Below is a small trained network, with its code and all its weights. Each question gives an input and a target symbol and asks what happens when units are switched off, that is, made to give their printed mean instead of their output.

import numpy as np


def w(rows, s, z=0):
    codes = np.array(rows[::2]) - 128.0
    scale = np.full(codes.shape[1], s)
    scale[-1] = z or s
    return codes * scale


def norm(h):
    return h / np.sqrt((h * h).mean(-1, keepdims=True) + 1e-5)


def f(y):
    return np.maximum(y, 0)


def softmax(a):
    e = np.exp(a - a.max(-1, keepdims=True))
    return e / e.sum(-1, keepdims=True)


def log_softmax(a):
    a = a - a.max(-1, keepdims=True)
    return a - np.log(np.exp(a).sum(-1, keepdims=True))


def net(x, mask):
    ids = ['δεμπστφ'.index(c) for c in x.split()]
    T = len(ids)
    res = E[ids] + P[:T]
    u = 0
    for l in range(2):
        r = norm(res)
        for j in range(2):
            rows = slice(2 * j, 2 * j + 2)
            q, k, v = (r @ M[l][rows].T for M in (Q, K, V))
            z = softmax(np.where(np.tri(T) > 0, q @ k.T / 2**0.5, -1e9)) @ v
            o = O[l][rows]
            res = res + np.where(mask[u + j], z, o[:, -1]) @ o[:, :-1]
        u += 2
        y = f(norm(res) @ A[l][:, :-1].T + A[l][:, -1])
        res = res + np.where(mask[u : u + 4], y, B[l][:, -1]) @ B[l][:, :-1]
        u += 4
    return log_softmax(norm(res)[-1] @ U[:, :-1].T + U[:, -1])


Q, K, V, O, A, B = {}, {}, {}, {}, {}, {}
E = w([
[220,123,142,143,109,29],'δ',
[130,215,210,221,152,141],'ε',
[209,43,229,53,60,178],'μ',
[150,127,136,204,89,12],'π',
[151,150,134,129,163,84],'σ',
[3,137,157,69,9,86],'τ',
[85,63,113,178,192,5],'φ',
],0.013)
P = w([
[120,198,71,51,98,58],'0',
[103,10,79,167,109,123],'1',
[112,53,108,186,111,154],'2',
[130,74,138,194,108,140],'3',
[151,92,101,216,104,141],'4',
[159,120,148,196,135,142],'5',
[163,140,173,193,155,135],'6',
[201,169,94,206,104,91],'7',
[220,189,115,227,120,113],'8',
],0.012)
Q[0] = w([
[217,57,114,109,157,131],'L0H1',
[137,121,80,253,228,69],'L0H1',
[118,107,198,69,31,138],'L0H2',
[74,183,134,35,54,164],'L0H2',
],0.044)
K[0] = w([
[232,132,123,81,169,175],'L0H1',
[161,111,9,245,136,98],'L0H1',
[148,92,174,165,1,193],'L0H2',
[94,42,134,215,78,144],'L0H2',
],0.035)
V[0] = w([
[73,150,202,65,173,127],'L0H1',
[126,146,73,90,106,181],'L0H1',
[119,48,161,171,94,124],'L0H2',
[114,159,97,45,249,92],'L0H2',
],0.015)
O[0] = w([
[142,163,110,160,82,148,7],'L0H1',
[120,141,138,124,111,150,26],'L0H1',
[113,136,99,184,100,195,114],'L0H2',
[117,76,186,99,134,7,118],'L0H2',
],0.011)
A[0] = w([
[118,124,152,164,210,133,3],'L0N1',
[4,140,71,100,85,120,197],'L0N2',
[29,102,121,36,39,156,157],'L0N3',
[197,66,103,110,84,98,39],'L0N4',
],0.023,0.0039)
B[0] = w([
[135,128,9,135,191,122,242],'L0N1',
[69,130,47,147,46,195,218],'L0N2',
[72,127,92,6,175,191,210],'L0N3',
[123,159,46,167,212,152,254],'L0N4',
],0.018,0.0072)
Q[1] = w([
[75,143,97,165,159,17],'L1H1',
[148,120,254,74,83,122],'L1H1',
[130,142,125,110,117,131],'L1H2',
[160,106,166,110,93,153],'L1H2',
],0.046)
K[1] = w([
[86,93,114,41,146,45],'L1H1',
[162,1,182,204,174,154],'L1H1',
[127,104,130,134,118,138],'L1H2',
[158,80,131,137,125,143],'L1H2',
],0.053)
V[1] = w([
[70,40,184,46,113,155],'L1H1',
[184,252,155,58,109,120],'L1H1',
[233,139,160,116,235,185],'L1H2',
[35,155,150,73,122,197],'L1H2',
],0.03)
O[1] = w([
[53,122,193,92,111,31,2],'L1H1',
[182,215,96,79,202,144,181],'L1H1',
[24,149,2,84,84,70,75],'L1H2',
[201,198,111,173,95,129,163],'L1H2',
],0.018,0.0086)
A[1] = w([
[2,85,74,37,68,197,151],'L1N1',
[105,112,163,64,136,58,3],'L1N2',
[91,208,71,124,142,151,156],'L1N3',
[58,146,122,42,93,138,45],'L1N4',
],0.042,0.0035)
B[1] = w([
[155,130,99,71,253,58,252],'L1N1',
[98,185,155,165,138,167,152],'L1N2',
[116,120,194,128,68,162,255],'L1N3',
[123,86,76,143,167,109,157],'L1N4',
],0.049,0.027)
U = w([
[94,120,51,75,144,75,212],'δ',
[184,173,203,42,167,249,1],'ε',
[83,135,84,128,21,143,244],'μ',
[156,127,1,202,116,232,164],'π',
[30,218,116,197,188,185,88],'σ',
[224,211,132,192,127,88,82],'τ',
[102,32,215,161,137,142,83],'φ',
],0.0081,0.0076)

Each question gives the input, a string of symbols that net reads in full, and the target symbol t.
The units are the heads (2 rows each of Q, K, V and O) and the neurons (one row each of A and B). Each row of codes is followed by its name. A weight is (code - 128) times the scale printed after its matrix; where a second scale follows, it is the last column's (O, A, B and U).
mask holds one flag per unit, layer by layer, with each layer's heads first. A switched-off unit (its flag False) gives its mean, the last column of its rows in O or B, instead of its output. The means were averaged over made-up inputs and are rounded, as every weight is.
A unit's drop is (log p(t) with every unit on - log p(t) with that unit switched off) / (log p(t) with every unit on - log p(t) with every unit switched off).
The circuit of an input: a set's keep is (log p(t) with only the set's units on - log p(t) with every unit switched off) / (log p(t) with every unit on - log p(t) with every unit switched off). Starting from all 12 units, units are removed one at a time, each time the one whose removal leaves the highest keep (on an exact tie, the one counted first), for as long as the keep stays at least 0.8.
units of the circuit, in order: the units of the circuit, biggest drop first
top k neurons: the k neurons with the biggest drops, biggest first
k most important neurons of layer l: the k neurons of layer l with the biggest drops, biggest first
heads that matter: for each layer, one digit per head in row order, 1 if its drop is at least 0.15 and else 0, layers parted by /
drop of u: that unit's drop, to one decimal
input π τ μ δ φ δ φ π, target π: top neuron : (L1N1)
input δ π τ δ ε μ φ μ, target ε: 2 most important neurons of layer 0 : (L0N2, L0N1)
input ε μ δ δ μ φ μ φ ε, target ε: 3 most important neurons of layer 0 : (L0N2, L0N4, L0N3)
input φ μ σ ε φ μ μ τ π, target φ: units of the circuit, in order : (L0H2, L1N1, L1H2)
input δ τ τ τ τ σ τ, target π: top 2 neurons : (L1N1, L0N2)
input σ φ δ π, target σ: top 2 neurons : (L1N2, L1N1)
input φ ε τ τ π π τ φ τ, target π: units of the circuit, in order : (L1H2, L1N1, L1N3)
input φ μ φ δ, target φ: units of the circuit, in order : (L1N1, L1H1)
input φ μ τ τ τ τ δ ε, target φ: units of the circuit, in order : (L0H2, L1N1, L1H2, L0N3)
input φ τ φ τ τ τ δ σ, target φ: units of the circuit, in order : (L1N1, L1H1)
input φ δ δ ε μ μ φ δ, target φ: units of the circuit, in order : (L0H2, L1N1, L1H2)
input π μ μ φ δ δ φ, target π: heads that matter : 00 / 10
input ε μ δ τ σ σ μ φ, target ε: top 4 neurons : (L1N1, L0N2, L0N4, L0N3)
input φ μ τ φ τ μ τ, target μ: heads that matter : 11 / 01
input π π π φ τ δ, target π: top 3 neurons : (L1N1, L0N4, L1N3)
input ε τ τ, target ε: top 3 neurons : (L0N4, L0N3, L0N1)
input τ δ δ δ σ π τ τ τ, target μ: heads that matter : 01 / 01
input μ σ π μ π τ σ τ φ, target μ: top 2 neurons : (L1N1, L0N4)
input τ μ φ, target τ: 2 most important neurons of layer 1 : (L1N3, L1N1)
input μ π σ, target μ: top 2 neurons : (L0N3, L1N1)
input μ π σ τ τ, target ε: top 3 neurons : (L0N2, L0N4, L0N3)
input π δ π δ μ μ δ, target π: drop of L0H2 : 0.0
